Below is a small trained network, with its code and all its weights. Each question gives an input and a class and asks what happens when units are switched off, that is, made to give their printed mean instead of their output.

import numpy as np


def w(rows, s, z=0):
    codes = np.array(rows[::2]) - 128.0
    scale = np.full(codes.shape[1], s)
    scale[-1] = z or s
    return codes * scale


def norm(h):
    return h / np.sqrt((h * h).mean(-1, keepdims=True) + 1e-5)


def f(y):
    return np.maximum(y, 0)


def log_softmax(a):
    a = a - a.max(-1, keepdims=True)
    return a - np.log(np.exp(a).sum(-1, keepdims=True))


def net(x, mask):
    res = np.array(x, float).reshape(1, 5) / 4 @ E
    u = 0
    for l in range(2):
        y = f(norm(res) @ A[l][:, :-1].T + A[l][:, -1])
        res = res + np.where(mask[u : u + 3], y, B[l][:, -1]) @ B[l][:, :-1]
        u += 3
    return log_softmax(norm(res)[-1] @ U[:, :-1].T + U[:, -1])


A, B = {}, {}
E = w([
[169,115,254,179,134],'x0',
[176,73,72,15,68],'x1',
[116,178,173,120,125],'x2',
[155,182,119,209,97],'x3',
[118,235,123,52,193],'x4',
],0.0079)
A[0] = w([
[71,130,119,75,90,132],'L0N0',
[73,98,169,81,59,5],'L0N1',
[181,66,107,161,1,136],'L0N2',
],0.009,0.0021)
B[0] = w([
[162,191,2,21,192,180],'L0N0',
[87,251,71,52,229,153],'L0N1',
[233,23,255,120,227,254],'L0N2',
],0.0057,0.0054)
A[1] = w([
[207,151,2,136,38,255],'L1N0',
[158,182,120,211,76,41],'L1N1',
[62,121,58,40,61,5],'L1N2',
],0.0073,0.0009)
B[1] = w([
[139,98,166,142,255,253],'L1N0',
[125,152,73,204,104,205],'L1N1',
[188,136,68,95,178,234],'L1N2',
],0.0095,0.0032)
U = w([
[86,221,207,83,202,175],'0',
[61,130,164,93,7,2],'1',
[65,185,134,205,114,224],'2',
[118,140,53,52,179,219],'3',
[103,69,84,122,95,25],'4',
[99,83,116,103,38,2],'5',
[201,14,217,168,150,231],'6',
],0.012,0.0072)

Each question gives the input, the list of numbers given to net, and the class t.
The units are the neurons (one row each of A and B). Each row of codes is followed by its name. A weight is (code - 128) times the scale printed after its matrix; where a second scale follows, it is the last column's (A, B and U).
mask holds one flag per neuron, layer by layer. A switched-off neuron (its flag False) gives its mean, the last column of its row in B, instead of its output. The means were averaged over made-up inputs and are rounded, as every weight is.
A unit's drop is (log p(t) with every unit on - log p(t) with that unit switched off) / (log p(t) with every unit on - log p(t) with every unit switched off).
The circuit of an input: a set's keep is (log p(t) with only the set's units on - log p(t) with every unit switched off) / (log p(t) with every unit on - log p(t) with every unit switched off). Starting from all 6 units, units are removed one at a time, each time the one whose removal leaves the highest keep (on an exact tie, the one counted first), for as long as the keep stays at least 0.8.
circuit, biggest first: the units of the circuit, biggest drop first
k most important neurons: the k neurons with the biggest drops, biggest first
drop when u is switched off: that unit's drop, to one decimal
input [-6,8,3,8,-2], class 6: circuit, biggest first -> [L0N2]
input [-8,6,-7,3,-8], class 6: 2 most important neurons -> [L0N2 L1N0]
input [8,-6,-4,5,-1], class 2: circuit, biggest first -> [L0N2 L1N1]
input [3,-4,-8,4,2], class 2: circuit, biggest first -> [L0N2 L1N1]
input [6,-5,8,4,3], class 2: circuit, biggest first -> [L0N2 L1N1 L1N0]
input [-3,-8,-6,-5,-5], class 2: 2 most important neurons -> [L0N2 L1N0]
input [-2,4,-1,6,3], class 0: 2 most important neurons -> [L1N0 L1N1]
input [1,-8,-8,-3,1], class 2: circuit, biggest first -> [L0N2 L1N0]
input [5,1,6,5,0], class 2: 2 most important neurons -> [L0N2 L1N1]
input [-7,-2,-3,1,-6], class 6: drop when L0N2 is switched off -> 0.3
input [1,3,3,-6,-1], class 3: drop when L1N0 is switched off -> 0.0
input [-5,8,-8,6,-2], class 6: drop when L1N0 is switched off -> 0.2
